Below are the code and all the weights of a small trained network. Each question names an input and a class and asks about switching units off, where a switched-off unit gives its printed mean instead of its output.

import numpy as np


def w(rows, s, z=0):
    codes = np.array(rows[::2]) - 128.0
    scale = np.full(codes.shape[1], s)
    scale[-1] = z or s
    return codes * scale


def f(y):
    return np.maximum(y, 0)


def log_softmax(a):
    a = a - a.max(-1, keepdims=True)
    return a - np.log(np.exp(a).sum(-1, keepdims=True))


def net(x, mask):
    res = np.array(x, float).reshape(1, 7) / 4 @ E
    y = f(res @ A[0][:, :-1].T + A[0][:, -1])
    res = res + np.where(mask, y, B[0][:, -1]) @ B[0][:, :-1]
    return log_softmax(res[-1] @ U[:, :-1].T + U[:, -1])


A, B = {}, {}
E = w([
[124,102,133,129,132,133,152],'x0',
[126,136,128,127,126,127,120],'x1',
[106,137,134,136,128,139,129],'x2',
[94,17,99,147,114,191,4],'x3',
[108,155,87,21,178,216,131],'x4',
[76,135,15,133,113,74,173],'x5',
[104,130,136,137,130,141,137],'x6',
],0.014)
A[0] = w([
[108,103,115,136,104,170,65,88],'n0',
[120,102,155,254,92,66,99,156],'n1',
[110,133,100,38,185,184,110,144],'n2',
[98,42,86,129,108,185,45,73],'n3',
[146,148,212,83,117,125,140,78],'n4',
[106,134,71,51,185,203,114,158],'n5',
[147,116,216,103,174,139,87,48],'n6',
[137,76,94,138,127,165,92,71],'n7',
[151,114,200,139,146,168,98,4],'n8',
[59,120,25,116,124,70,142,34],'n9',
[130,192,157,92,169,113,193,50],'n10',
],0.013,0.0035)
B[0] = w([
[158,155,124,133,160,54,163,196],'n0',
[185,132,152,40,19,207,173,244],'n1',
[201,100,155,87,97,190,169,226],'n2',
[86,202,181,118,159,40,166,250],'n3',
[74,113,109,181,170,130,111,184],'n4',
[182,121,160,109,65,170,153,234],'n5',
[107,84,70,187,174,172,13,198],'n6',
[77,153,106,88,147,89,164,189],'n7',
[97,74,93,154,179,133,54,188],'n8',
[27,76,45,210,173,193,1,218],'n9',
[103,166,143,145,118,43,203,214],'n10',
],0.0099,0.019)
U = w([
[198,112,168,61,4,213,165,90],'0',
[104,184,164,127,151,5,190,253],'1',
[99,78,89,213,145,184,62,51],'2',
],0.013,0.00047)

Each question gives the input, the list of numbers given to net, and the class t.
The units are the neurons (one row each of A and B). Each row of codes is followed by its name. A weight is (code - 128) times the scale printed after its matrix; where a second scale follows, it is the last column's (A, B and U).
mask holds one flag per neuron, in row order. A switched-off neuron (its flag False) gives its mean, the last column of its row in B, instead of its output. The means were averaged over made-up inputs and are rounded, as every weight is.
A unit's drop is (log p(t) with every unit on - log p(t) with that unit switched off) / (log p(t) with every unit on - log p(t) with every unit switched off).
The circuit of an input: a set's keep is (log p(t) with only the set's units on - log p(t) with every unit switched off) / (log p(t) with every unit on - log p(t) with every unit switched off). Starting from all 11 units, units are removed one at a time, each time the one whose removal leaves the highest keep (on an exact tie, the one counted first), for as long as the keep stays at least 0.8.
circuit, biggest first: the units of the circuit, biggest drop first
unit that matters most: the unit with the biggest drop
k most important neurons: the k neurons with the biggest drops, biggest first
drop of u: that unit's drop, to one decimal
input [-6,-3,0,8,0,-5,-3], class 1: circuit, biggest first => (n3)
input [-3,-1,2,4,-7,-7,4], class 0: 2 most important neurons => (n1, n9)
input [-5,5,3,6,2,-6,-5], class 1: 3 most important neurons => (n3, n9, n0)
input [-1,8,-6,-4,-4,-2,5], class 0: 4 most important neurons => (n3, n1, n0, n7)
input [-8,1,-7,6,-3,-6,-7], class 1: 4 most important neurons => (n3, n9, n0, n7)
input [-8,8,-5,6,6,2,-8], class 0: 2 most important neurons => (n5, n2)
input [-8,6,2,-2,-6,-7,-2], class 2: 2 most important neurons => (n6, n8)
input [6,-3,7,-4,-7,7,-5], class 0: 2 most important neurons => (n1, n6)
input [0,-8,-3,6,5,1,-1], class 1: 3 most important neurons => (n3, n1, n0)
input [7,-3,-6,-6,-4,-8,-7], class 2: 2 most important neurons => (n6, n3)
input [-3,5,4,4,0,-3,-4], class 1: 2 most important neurons => (n9, n3)
input [1,6,2,3,8,6,-4], class 0: 2 most important neurons => (n5, n2)
input [-8,7,-1,-3,5,-7,-8], class 2: 2 most important neurons => (n6, n1)
input [2,-3,-5,-6,-5,8,-6], class 2: circuit, biggest first => (n9)
input [-2,6,-6,5,4,2,4], class 1: 4 most important neurons => (n3, n1, n0, n7)
input [-7,4,-6,-4,-7,-8,-5], class 2: 3 most important neurons => (n6, n4, n8)
input [-1,6,-4,-3,-4,-2,-3], class 0: drop of n3 => 0.8
input [3,4,1,-3,0,-8,3], class 2: drop of n9 => 0.0
input [-2,0,5,0,-7,5,2], class 0: drop of n1 => 2.3
input [3,4,2,-6,-3,8,7], class 2: unit that matters most => n9
input [4,-1,6,5,-6,2,-7], class 0: drop of n1 => 3.4
